Moves between states:
γ: Q263->Q806, Q384->Q482, Q675->Q597, Q371->Q477, Q231->Q323, Q539->Q533, Q806->Q155, Q847->Q263, Q791->Q847, Q641->Q662, Q257->Q915, Q967->Q962, Q259->Q263, Q468->Q24, Q301->Q962, Q345->Q539, Q434->Q68, Q915->Q892, Q176->Q728, Q876->Q791, Q233->Q231, Q323->Q930, Q288->Q542, Q519->Q513, Q102->Q323, Q839->Q249, Q614->Q411, Q930->Q675, Q496->Q680, Q513->Q225, Q728->Q987, Q962->Q371, Q862->Q876, Q639->Q280, Q357->Q641, Q225->Q468, Q841->Q434, Q542->Q493, Q477->Q475, Q475->Q493, Q342->Q727, Q482->Q259, Q662->Q680, Q68->Q778, Q599->Q357, Q750->Q680, Q987->Q599, Q556->Q839, Q911->Q967, Q526->Q705, Q705->Q862, Q280->Q526, Q155->Q496, Q533->Q233, Q727->Q732, Q24->Q102, Q597->Q301, Q732->Q987, Q411->Q876, Q252->Q639, Q778->Q257, Q680->Q987, Q308->Q225, Q892->Q342, Q493->Q539, Q249->Q345
χ: Q263->Q641, Q384->Q641, Q675->Q231, Q371->Q911, Q231->Q539, Q539->Q477, Q806->Q384, Q847->Q411, Q791->Q614, Q641->Q434, Q257->Q434, Q967->Q252, Q259->Q750, Q468->Q519, Q301->Q257, Q345->Q288, Q434->Q102, Q915->Q68, Q176->Q24, Q876->Q705, Q233->Q493, Q323->Q434, Q288->Q323, Q519->Q639, Q102->Q225, Q839->Q496, Q614->Q280, Q930->Q68, Q496->Q263, Q513->Q597, Q728->Q727, Q962->Q639, Q862->Q252, Q639->Q288, Q357->Q176, Q225->Q301, Q841->Q24, Q542->Q847, Q477->Q967, Q475->Q962, Q342->Q257, Q482->Q176, Q662->Q599, Q68->Q727, Q599->Q176, Q750->Q839, Q987->Q732, Q556->Q155, Q911->Q542, Q526->Q249, Q705->Q862, Q280->Q614, Q155->Q259, Q533->Q475, Q727->Q915, Q24->Q599, Q597->Q597, Q732->Q892, Q411->Q526, Q252->Q493, Q778->Q841, Q680->Q806, Q308->Q468, Q892->Q308, Q493->Q371, Q249->Q680
α: Q263->Q727, Q384->Q257, Q675->Q519, Q371->Q493, Q231->Q791, Q539->Q231, Q806->Q680, Q847->Q542, Q791->Q259, Q641->Q778, Q257->Q308, Q967->Q862, Q259->Q680, Q468->Q308, Q301->Q102, Q345->Q252, Q434->Q539, Q915->Q24, Q176->Q599, Q876->Q345, Q233->Q225, Q323->Q597, Q288->Q639, Q519->Q468, Q102->Q434, Q839->Q280, Q614->Q791, Q930->Q301, Q496->Q839, Q513->Q24, Q728->Q357, Q962->Q475, Q862->Q705, Q639->Q323, Q357->Q662, Q225->Q102, Q841->Q675, Q542->Q231, Q477->Q539, Q475->Q533, Q342->Q176, Q482->Q680, Q662->Q482, Q68->Q915, Q599->Q662, Q750->Q259, Q987->Q482, Q556->Q252, Q911->Q371, Q526->Q411, Q705->Q876, Q280->Q641, Q155->Q556, Q533->Q323, Q727->Q728, Q24->Q841, Q597->Q257, Q732->Q987, Q411->Q847, Q252->Q967, Q778->Q892, Q680->Q249, Q308->Q597, Q892->Q732, Q493->Q233, Q249->Q526

The rows follow the links: the fewer symbols apart two states are, the more alike their rows tend to be.

Each row is also shifted at random along 8 hidden directions that mean nothing.

Some states, each with a row of numbers:
Q263
[-8, 5, 2, 9, -37, -2, -27, -51, 0, -24, -36, 44, 1, -19, 34, 8, 3, -45, 11, 19, -32, -1, 12, 11, -8, -14, 0, -9, 52, 32, 9, -38, -35, -11, -2, 2, 25, 31, 33, -3, -2, 0, -21, 11, -6, 26, -23]
Q102
[13, -12, -29, 14, 11, 16, 30, 11, -3, 33, -36, -13, -3, 16, -3, 12, 10, -14, 26, 22, -25, 12, -14, 14, -23, 0, 12, 3, -31, -19, -14, -2, -3, 6, -16, 43, 2, 8, 17, -11, 27, 11, 18, 46, -4, -7, -18]
Q675
[21, 4, -19, -17, 23, 8, 48, 1, -12, -19, -43, -24, -49, 53, -14, -57, 11, 26, 2, 69, 46, 8, 11, 10, 23, 22, 20, -36, -55, -26, 30, 18, 27, 26, -83, 23, -51, 5, 1, -19, -11, 64, 50, 14, 2, -18, -39]
Q791
[-13, -30, -55, 10, 15, 25, 18, 45, -26, -11, -61, 13, -45, -38, 26, 15, -8, 3, -2, -13, -35, 29, 19, 56, 48, 29, -2, -1, -56, 5, 11, 1, -24, -11, 10, 15, -44, 25, 21, -8, 65, 0, -1, 46, 2, 13, -43]
Q892
[7, -1, -6, 14, 6, 17, -33, -33, 1, -27, 93, 3, -31, 18, -18, -7, -17, -5, 12, -16, 10, 12, 3, -38, -29, -17, 36, 23, 2, -1, 68, 33, -3, 24, -18, -42, 2, 29, -36, -6, 18, 0, 23, -14, -22, 35, -4]
Q641
[-2, -11, -67, 39, 13, 33, 19, 33, -9, -2, -61, -4, -22, -15, 6, 27, 14, -33, -5, 7, -14, 39, 34, 52, 23, 27, 10, 17, -60, -27, -26, -16, -45, 10, 12, 13, -18, 27, 0, -27, 105, 4, 31, 47, 1, -4, -36]
Q556
[4, 38, -27, 14, 20, -9, 16, -59, -11, -3, -24, -31, -6, 14, 2, -15, 2, -4, 10, 53, 5, 37, 18, -19, -30, -24, -17, 15, 31, 33, 24, -4, 15, -21, -41, 15, 18, 24, -7, -19, 44, 16, 13, 41, 19, 11, 27]
Q176
[-2, 9, -35, 32, 10, 11, 45, 47, -11, 25, -1, -16, -11, -8, -15, -17, 32, 17, -8, -22, -17, 29, 23, 22, 62, 11, 34, 4, -58, -28, -25, 1, 17, 18, -2, 6, -18, -12, 0, 8, 57, -18, 23, 14, 27, -18, -2]
Q475
[1, -33, -41, -16, -10, 46, 29, 38, -22, 43, -60, 4, -27, -25, -61, 12, 8, 1, -9, 51, -32, 13, 28, 65, 7, 68, 14, 30, -42, -26, -17, -14, -69, -6, 42, 58, -12, -28, 10, -53, 14, 25, 14, 16, -31, -11, -80]
Q930
[16, -1, 28, 2, 10, -35, 14, 17, 8, 3, -67, 28, 30, -1, 30, 38, -4, -14, 8, -28, -24, -25, -36, 21, 16, 5, 9, -45, 3, -34, -11, 3, 9, -10, 11, 38, 22, -7, 20, 25, -33, -6, 6, 25, 17, -33, 10]
Q750
[-8, 17, -4, -7, -8, -9, 8, -17, 0, 5, 10, -6, -14, 5, 11, -35, 30, 3, 18, 30, 24, 11, 18, 6, 23, 25, -13, 0, 15, 40, -20, -38, 6, -6, 1, 15, 5, -22, 21, 9, -23, -7, -9, 3, 16, 7, -2]
Q839
[0, 23, -38, 24, -16, -9, 20, -57, -34, 9, -44, 49, -30, -23, 20, -26, 29, -15, 19, 37, -66, 41, 32, 57, 47, -20, 32, 5, 15, 26, 34, -7, 8, -27, -29, 15, -2, 11, 36, 4, 20, 33, 17, 43, -2, 12, -35]
Q249
[-20, 14, -21, 14, 5, 13, -18, -31, -4, -78, 21, -35, -11, 22, 12, -35, 15, -12, -15, 31, 1, 18, 29, -20, -71, -35, -26, 16, 25, 9, 63, 16, 20, 16, -32, -25, -27, 47, -21, -6, 17, 28, -1, 18, 18, 31, 4]
Q847
[-7, -5, 18, -35, 0, 5, 10, 5, 3, -27, -42, -28, -18, -5, 6, -17, -25, 18, -28, 35, 3, -34, 19, -11, -18, 14, -19, -19, 15, -6, 19, -28, 3, -1, -24, 26, -9, 11, 30, 3, -28, 11, -23, -16, 22, -1, -13]
Q280
[1, 0, -11, -10, -20, 19, -47, -14, 23, 38, 63, -32, -15, -18, 11, 42, -47, -9, -18, 8, 10, -14, 30, 0, -65, 12, -28, 68, -2, 19, -33, -39, -35, -20, 25, -32, 34, 4, 19, 11, 49, -18, -10, -28, -39, 0, 25]
Q533
[0, -13, -27, 27, 35, -12, 8, 63, 20, -13, 26, 19, -1, -21, -13, 5, 21, 9, 1, -61, -14, 10, -33, 17, 44, 22, -4, -27, -63, -19, 4, 67, 9, 1, 45, -14, -37, -12, -38, 6, -8, -22, -13, 40, 18, -28, 4]
Q526
[-26, 20, 23, -34, 11, -1, 29, 27, 1, 15, 82, -56, -31, 7, -8, -64, 4, 60, -13, 26, 21, -37, 26, -12, 9, 26, -3, 10, 1, -31, 0, -23, 77, -1, -5, 22, 0, -83, 32, 72, -67, 15, 3, -36, 38, -26, 21]
Q519
[16, -35, -14, 2, -6, -6, -42, 20, -8, 0, -19, 40, 3, 2, 27, 46, -8, -7, 8, -66, 17, 37, -20, 30, 32, -5, -6, 5, -43, 52, -12, 31, -38, 1, 9, -56, -46, 49, -31, -31, 57, -26, 3, -4, -48, 19, -1]
Q411
[-20, -10, 14, -21, 3, 12, 25, 55, -17, 4, -30, -36, -3, -24, 1, 6, -4, 25, -26, -7, -72, -31, 27, 31, -33, 12, 5, 18, -1, -53, 20, -19, 17, -6, 27, 49, 3, -18, 40, 41, -21, -8, -6, 3, 31, -14, -6]
Q728
[-2, 7, 11, 4, -3, -7, 8, 32, 0, 2, 21, 21, -9, -14, -8, -12, 9, 12, -9, -43, 24, -2, 13, 5, 94, 27, 32, -19, -21, -20, -20, -12, 4, 15, 17, -21, -7, -26, -11, 19, 1, -25, 16, -39, 13, -10, -2]
Q778
[6, -1, 43, -6, -10, -26, -23, -9, 20, -9, 5, 52, 16, -5, 32, 19, -12, -22, 16, -39, 38, -34, -37, 1, 51, 21, 15, -46, 21, -13, -27, -11, -3, 1, 22, -13, 24, -26, 9, 31, -45, -8, 5, -26, -7, -12, 7]
Q434
[7, 5, -14, 32, 29, -2, -21, 17, 41, -20, 53, -20, 11, 16, 10, 34, -9, -27, 5, -33, 26, -3, -32, -21, -47, -2, -15, 3, -32, -26, -9, 31, 0, 11, 19, -28, 13, 11, -32, 12, 28, -15, 11, 28, 2, -16, 36]
Q911
[4, -9, -51, 25, 4, 7, -9, -37, -10, 5, 39, 58, -47, -31, -21, -17, -7, 12, 1, -1, -2, 40, -3, 6, 75, -17, 15, -9, -34, 43, 37, 63, -11, -19, -23, -56, -39, 18, -27, -35, 35, 24, -6, 12, -38, 14, -23]
Q732
[-2, -6, 33, -41, -10, 23, -11, 15, -12, 24, -4, -36, 0, 2, -25, 28, -30, 8, -2, 4, 20, -8, 16, -19, -33, 44, 5, 38, 23, 0, -20, -55, -47, 9, 32, 35, 43, -15, 8, -17, 2, -38, 3, -45, -9, 25, -8]

From each start, follow one symbol. Which state do you reach?
Answers are names.
[6, 0, 0, 33, 11, -3, -21, 0, 5, -42, 0, 28, 11, -5, 11, 42, -9, -35, -2, -49, -45, -4, -14, 14, -26, -15, 27, -5, -1, -51, 50, 42, -12, 8, 20, -11, 14, 31, -23, 13, 17, -2, 28, 26, -1, -4, -6]
χ	Q727
[14, 4, -7, -1, 13, 3, 17, -6, -13, 25, 41, -24, -19, 35, -11, -28, 9, 31, 17, 5, -1, 19, -2, -20, -9, -23, 16, 12, -29, 25, 20, 20, 31, 12, -45, -7, -19, 11, -5, -1, 9, 0, 12, 2, -8, 14, 13]
χ	Q519
[-6, -4, 14, 7, -25, -3, -38, -24, 27, -51, -23, 13, 38, 14, 28, 13, 10, -58, 10, 3, 39, -11, -15, -25, -34, -12, -29, -20, 38, 21, -32, -33, -30, 18, 8, -20, 10, 34, -6, -18, -6, -9, -24, -4, 3, 19, 4]
α	Q257
[-4, 15, 12, 5, 36, -16, 38, 23, 11, -24, -29, -37, 32, -1, -25, -12, 6, 22, -15, 2, -11, -14, -34, -42, -25, -15, -30, -36, 12, -20, 19, 40, 36, -5, -1, 35, 1, -4, -22, -8, -38, -7, -28, 35, 57, -21, 33]
χ	Q967
[7, -13, 7, -8, -23, 24, -38, -35, 1, -21, 28, 37, -24, 7, -10, 13, -21, -31, 6, 14, 25, -9, 8, 10, -4, 25, 39, 10, 9, -25, 24, -4, -48, 17, 4, -20, 11, 4, -9, -12, 0, 26, 35, -32, -52, 15, -46]
χ	Q68
[3, -10, 13, -12, -14, -12, -4, 12, 2, -1, -17, 26, -7, -34, -2, 5, -14, 17, -29, -17, -49, -25, 3, 22, 20, 2, 7, -17, -3, -8, 30, 25, -1, -14, 5, -8, -13, 10, 10, 11, -31, 0, -21, -11, -2, -19, -15]
α	Q231
[0, -14, -3, 11, 3, -12, -5, 0, 8, 2, -2, 41, 18, -34, -9, 11, 1, 2, 0, -30, -35, 0, -34, 0, 26, -16, -8, -27, 1, 22, 6, 45, -7, -18, 18, -12, -10, 8, -11, -12, -22, -14, -43, 16, 1, -4, 4]
γ	Q539
[-1, -3, -19, 17, -16, 0, -14, -39, -28, 46, -2, 43, 10, -33, -5, 33, -12, -8, 4, -6, -53, 25, 0, 33, 8, -38, 12, 40, 22, 15, 3, 20, -16, -38, 21, -15, 20, -6, -1, -9, 32, 17, 8, 9, -39, 4, 0]
χ	Q493
[18, 1, -16, 1, 37, -9, -1, 8, 21, 31, 71, -22, -29, 39, 13, -7, -8, 23, 43, -19, 87, 24, -40, -32, 32, 23, -11, -9, -62, 48, -39, 16, 27, 7, -25, -26, -16, -15, -14, 8, 19, -17, 8, 7, -13, 2, 38]
α	Q257
[-24, 0, -22, 43, 40, -29, 27, 24, -25, 30, 12, 28, 28, -38, 29, 22, 9, 17, 34, -82, -58, 34, -47, 9, 63, -52, -1, -5, -2, 5, -10, 44, 63, -39, 33, 5, 9, -34, 1, 48, 29, -25, -8, 50, 31, 1, 50]
α	Q705
[-5, 6, -6, -8, 28, 18, 26, 41, -17, -27, -11, -48, -22, 14, -22, -23, 6, 30, -7, -6, 46, 27, 23, -21, 30, 42, 8, -4, -27, -4, 10, -10, 0, 26, -5, 13, -19, 6, -25, -23, 35, -29, 19, -8, 34, 16, -3]
α	Q482
[20, 21, -16, -12, 10, 6, 28, -8, 18, 68, 57, -31, -43, 14, -26, -27, -12, 25, 0, 60, 29, -18, 12, 3, 6, 37, 18, 15, -40, -25, -25, -12, 19, -6, -23, 19, 19, -55, 24, 18, -16, 33, 29, -8, -14, -46, 0]
χ	Q434
[3, 25, 51, 2, 23, -19, 0, 26, 15, -20, 13, -37, 37, 2, 3, 31, -19, 5, -11, -54, -14, -28, -16, -43, -40, -1, 4, -4, 34, -42, 17, -1, 18, 9, 27, 21, 53, 0, -14, 34, -11, -55, 1, -9, 48, -11, 49]
χ	Q915
[0, -2, 12, -30, 26, 9, 42, 48, 10, 12, -31, -67, 6, 15, -36, -12, 2, 30, -12, 38, 17, -21, -11, -28, -41, 41, -28, -10, -17, -16, -20, -10, 2, 8, 8, 61, 2, -22, 3, -16, -40, -13, -20, 11, 36, -17, 5]
γ	Q231
[-12, 22, -4, 28, 4, -6, 16, 24, 17, 25, 69, -23, 15, -3, -2, -18, 34, 8, 10, -36, -15, 5, 4, -19, 11, -8, 0, 12, -11, 6, -37, -16, 32, 11, 22, -9, 17, -26, 1, 34, 4, -47, -17, -1, 36, -9, 41]
α	Q680
[-6, 6, -2, -7, 15, 4, -16, -7, 5, 39, 50, -39, 18, -5, -29, 24, -29, 18, -5, 4, 33, 6, -9, -33, -38, 0, -36, 46, 15, 15, -28, 5, -2, -26, 32, -11, 30, -31, -26, -15, 22, -12, -6, -16, -15, -5, 48]
χ	Q252
[-4, 5, -30, 52, 1, -11, 2, -9, 2, -37, -28, 34, 23, -7, 30, 1, 16, -28, 1, -40, -7, 25, -14, -18, 49, -60, -1, -41, -11, 19, -8, 23, 12, 9, -34, -45, -26, 57, -21, -13, 58, -6, -19, 25, 22, 10, 18]
γ	Q641
[5, -30, 22, -32, -29, 12, -34, 20, 29, -27, 5, 12, -3, 0, -20, 4, -13, -9, -36, 19, 4, -51, 4, 16, -44, 33, -12, -5, -5, -31, 11, 6, -38, 15, 23, -14, -21, -1, -6, -12, -65, 26, -15, -34, -32, -19, -43]
α	Q791
